Below are the code and all the weights of a small trained network. Each question names an input and a target symbol and asks about switching units off, where a switched-off unit gives its printed mean instead of its output.

import numpy as np


def w(rows, s, z=0):
    codes = np.array(rows[::2]) - 128.0
    scale = np.full(codes.shape[1], s)
    scale[-1] = z or s
    return codes * scale


def f(y):
    return np.maximum(y, 0)


def softmax(a):
    e = np.exp(a - a.max(-1, keepdims=True))
    return e / e.sum(-1, keepdims=True)


def log_softmax(a):
    a = a - a.max(-1, keepdims=True)
    return a - np.log(np.exp(a).sum(-1, keepdims=True))


def net(x, mask):
    ids = ['αδεθλμπτφψω'.index(c) for c in x.split()]
    T = len(ids)
    res = E[ids] + P[:T]
    u = 0
    for l in range(2):
        q, k, v = (res @ M[l].T for M in (Q, K, V))
        z = softmax(np.where(np.tri(T) > 0, q @ k.T / 3**0.5, -1e9)) @ v
        res = res + np.where(mask[u], z, O[l][:, -1]) @ O[l][:, :-1]
        u += 1
        y = f(res @ A[l][:, :-1].T + A[l][:, -1])
        res = res + np.where(mask[u : u + 8], y, B[l][:, -1]) @ B[l][:, :-1]
        u += 8
    return log_softmax(res[-1] @ U[:, :-1].T + U[:, -1])


Q, K, V, O, A, B = {}, {}, {}, {}, {}, {}
E = w([
[102,152,128,108,17,137,111,116,94,62],'α',
[82,95,130,112,129,194,143,136,140,70],'δ',
[120,216,86,63,73,165,202,158,197,127],'ε',
[124,200,102,185,88,2,166,119,92,135],'θ',
[110,112,57,97,152,218,123,146,64,95],'λ',
[114,125,56,132,141,155,136,147,72,135],'μ',
[97,164,210,151,98,141,163,161,55,171],'π',
[104,198,155,236,189,173,74,141,63,82],'τ',
[83,108,202,181,91,125,164,115,187,84],'φ',
[85,77,99,201,231,135,178,139,117,148],'ψ',
[111,145,33,90,197,93,169,166,100,133],'ω',
],0.0064)
P = w([
[253,124,115,37,142,77,16,8,136,247],'0',
[154,135,123,37,138,80,99,19,122,178],'1',
[127,153,106,86,115,78,112,42,103,156],'2',
[120,162,112,114,108,88,129,62,90,126],'3',
[115,165,109,135,107,95,141,86,87,99],'4',
[106,172,108,154,97,106,152,106,87,88],'5',
[98,174,105,162,92,114,164,129,87,78],'6',
[89,175,105,176,85,133,174,147,86,76],'7',
[78,176,99,190,80,150,184,161,88,68],'8',
[71,174,94,186,69,151,193,187,99,58],'9',
[56,167,95,219,68,180,204,193,87,69],'10',
[64,172,91,213,58,195,211,226,103,48],'11',
[47,170,82,222,46,199,207,237,88,64],'12',
],0.0039)
Q[0] = w([
[35,232,69,190,42,82,227,154,48,32],'L0H0',
[2,223,45,211,55,152,249,198,27,27],'L0H0',
[219,26,206,63,201,172,23,124,207,184],'L0H0',
],0.0084)
K[0] = w([
[62,132,117,189,119,172,194,250,108,83],'L0H0',
[64,152,124,187,95,144,206,249,113,79],'L0H0',
[186,125,130,89,149,81,65,2,128,182],'L0H0',
],0.0082)
V[0] = w([
[49,107,206,188,99,140,218,154,242,73],'L0H0',
[109,222,39,131,109,142,146,195,3,113],'L0H0',
[98,76,180,201,237,186,109,150,45,146],'L0H0',
],0.0058)
O[0] = w([
[156,123,32,109,81,120,235,143,25,52,163],'L0H0',
[21,171,165,211,131,129,132,209,187,124,252],'L0H0',
[137,166,251,2,138,74,114,211,8,170,70],'L0H0',
],0.0052,0.0031)
A[0] = w([
[42,120,160,78,43,221,48,84,108,18,241],'L0N0',
[95,109,24,87,198,162,208,209,135,147,243],'L0N1',
[43,131,76,190,149,144,175,174,215,117,197],'L0N2',
[74,189,172,142,84,133,149,174,92,100,248],'L0N3',
[27,154,108,160,118,124,174,178,114,100,252],'L0N4',
[177,126,7,145,94,90,209,73,24,78,189],'L0N5',
[27,108,165,91,66,202,50,99,123,3,246],'L0N6',
[35,167,179,164,110,105,172,180,114,124,252],'L0N7',
],0.0052,0.0038)
B[0] = w([
[98,71,232,138,57,192,60,142,112,70,189],'L0N0',
[87,81,48,27,198,167,253,195,116,135,194],'L0N1',
[27,127,88,223,157,157,214,166,159,109,221],'L0N2',
[67,160,187,175,89,114,146,207,54,79,232],'L0N3',
[56,124,125,188,128,118,195,188,86,90,254],'L0N4',
[158,105,34,112,96,103,244,101,37,10,207],'L0N5',
[86,70,218,162,68,187,72,148,116,69,196],'L0N6',
[51,151,175,202,120,98,199,179,82,124,244],'L0N7',
],0.0041,0.0082)
Q[1] = w([
[170,83,220,68,66,175,28,81,172,129],'L1H0',
[155,3,68,71,225,252,99,137,135,136],'L1H0',
[253,183,50,52,190,24,73,11,178,241],'L1H0',
],0.0047)
K[1] = w([
[178,140,120,123,171,115,115,86,149,183],'L1H0',
[178,163,133,164,90,93,122,1,146,137],'L1H0',
[160,102,147,105,133,139,95,61,171,142],'L1H0',
],0.0074)
V[1] = w([
[130,124,196,127,32,207,103,122,120,97],'L1H0',
[118,117,213,182,117,54,126,113,117,148],'L1H0',
[118,50,142,116,200,254,122,146,146,125],'L1H0',
],0.0056)
O[1] = w([
[160,215,106,90,225,204,254,3,178,137,242],'L1H0',
[129,88,117,14,73,168,212,145,84,216,252],'L1H0',
[210,189,204,125,178,19,121,82,30,27,24],'L1H0',
],0.0061,0.0025)
A[1] = w([
[127,253,166,136,179,139,152,116,153,139,215],'L1N0',
[105,79,65,184,124,180,147,97,173,115,177],'L1N1',
[105,94,217,93,97,71,120,172,79,163,253],'L1N2',
[121,174,193,195,161,47,84,113,101,70,190],'L1N3',
[126,238,156,130,177,130,164,100,146,131,209],'L1N4',
[161,87,120,71,114,76,153,104,44,94,207],'L1N5',
[102,37,58,142,116,201,149,120,159,138,209],'L1N6',
[96,21,152,161,86,122,83,155,117,107,182],'L1N7',
],0.0062,0.0029)
B[1] = w([
[106,231,195,99,180,164,168,107,152,103,172],'L1N0',
[125,115,61,156,159,172,140,90,165,141,254],'L1N1',
[76,135,227,82,55,79,80,228,98,162,198],'L1N2',
[235,189,116,254,220,17,16,121,68,17,165],'L1N3',
[105,213,192,87,180,169,199,67,141,90,179],'L1N4',
[224,58,112,12,21,55,206,80,10,43,160],'L1N5',
[110,94,65,125,126,178,137,113,159,162,255],'L1N6',
[131,72,80,203,110,99,39,195,147,158,211],'L1N7',
],0.0074,0.007)
U = w([
[115,160,175,155,140,79,92,137,148,131,251],'α',
[175,173,137,97,145,75,157,67,86,75,138],'δ',
[102,219,101,97,228,225,192,49,253,145,109],'ε',
[156,124,135,200,144,45,10,199,147,101,57],'θ',
[166,72,177,71,39,25,82,187,51,92,82],'λ',
[203,21,52,34,57,131,191,49,44,80,176],'μ',
[90,164,240,12,77,130,172,159,125,194,116],'π',
[147,244,222,155,229,98,91,129,99,88,113],'τ',
[166,104,55,246,238,99,80,52,146,64,15],'φ',
[97,130,157,53,106,140,163,124,143,180,51],'ψ',
[78,19,88,144,84,202,86,179,208,253,207],'ω',
],0.0056,0.0015)

Each question gives the input, a string of symbols that net reads in full, and the target symbol t.
The units are the heads (3 rows each of Q, K, V and O) and the neurons (one row each of A and B). Each row of codes is followed by its name. A weight is (code - 128) times the scale printed after its matrix; where a second scale follows, it is the last column's (O, A, B and U).
mask holds one flag per unit, layer by layer, with each layer's heads first. A switched-off unit (its flag False) gives its mean, the last column of its rows in O or B, instead of its output. The means were averaged over made-up inputs and are rounded, as every weight is.
A unit's drop is (log p(t) with every unit on - log p(t) with that unit switched off) / (log p(t) with every unit on - log p(t) with every unit switched off).
The circuit of an input: a set's keep is (log p(t) with only the set's units on - log p(t) with every unit switched off) / (log p(t) with every unit on - log p(t) with every unit switched off). Starting from the 12 units with the biggest drops (on a tie, the unit counted first), units are removed one at a time, each time the one whose removal leaves the highest keep (on an exact tie, the one counted first), for as long as the keep stays at least 0.8.
units of the circuit, in order: the units of the circuit, biggest drop first
most important unit: the unit with the biggest drop
top k neurons: the k neurons with the biggest drops, biggest first
top k neurons in layer l: the k neurons of layer l with the biggest drops, biggest first
input φ φ θ, target μ: units of the circuit, in order => [L0H0, L1N5, L0N5]
input φ θ α ε θ ψ α φ θ τ α, target π: most important unit => L1H0
input φ θ θ θ θ θ θ θ θ λ θ, target τ: top 2 neurons => [L0N1, L0N6]
input θ θ ε ω α φ δ θ θ θ θ φ ω, target μ: units of the circuit, in order => [L0H0, L1N5, L0N5]
input π φ φ α ω θ α ε τ θ θ ε φ, target φ: top 3 neurons => [L0N1, L0N2, L1N3]
input θ α θ θ ψ θ φ θ θ θ ε θ θ, target ω: top 4 neurons => [L0N7, L0N5, L0N4, L0N3]
input θ μ φ ω δ θ φ θ θ τ τ φ θ, target μ: units of the circuit, in order => [L0H0, L0N5, L1N5]
input θ θ θ ε α τ φ δ, target μ: units of the circuit, in order => [L0H0, L1H0, L1N5, L0N1]
input φ μ μ θ π θ ω α, target θ: top 3 neurons => [L0N1, L1N3, L1N7]
input θ τ ψ ω θ φ θ α θ, target ε: top 2 neurons => [L0N6, L0N0]
input φ θ φ ψ δ θ ε θ α λ φ, target τ: top 2 neurons => [L0N1, L1N3]
input α θ μ α ε θ α λ θ ε λ, target φ: top 4 neurons => [L1N3, L0N2, L0N1, L1N2]
input ω μ θ θ ψ θ, target λ: top 3 neurons => [L0N2, L0N1, L1N2]
input τ ψ τ, target τ: most important unit => L1N3
input δ φ θ θ φ ε θ, target φ: top 3 neurons in layer 1 => [L1N3, L1N2, L1N1]
input θ θ θ α α ψ θ θ θ ψ α, target λ: top 2 neurons => [L0N1, L0N2]
input α θ θ τ θ ε φ μ λ α θ φ, target ω: top 3 neurons in layer 0 => [L0N7, L0N4, L0N2]
input φ θ ψ φ φ φ τ θ ψ ω, target λ: top 2 neurons in layer 1 => [L1N5, L1N2]
input ε δ φ φ α, target μ: top 2 neurons in layer 0 => [L0N5, L0N2]
input δ ψ ε π φ α ψ φ, target λ: most important unit => L0H0
input φ θ θ α θ ε θ θ θ ω ψ, target θ: top 2 neurons in layer 1 => [L1N3, L1N7]
input ε α α θ φ φ ε ω φ λ, target μ: top 2 neurons => [L1N5, L0N5]
input θ θ ε μ θ α θ ε ω, target φ: top 3 neurons in layer 0 => [L0N2, L0N1, L0N4]
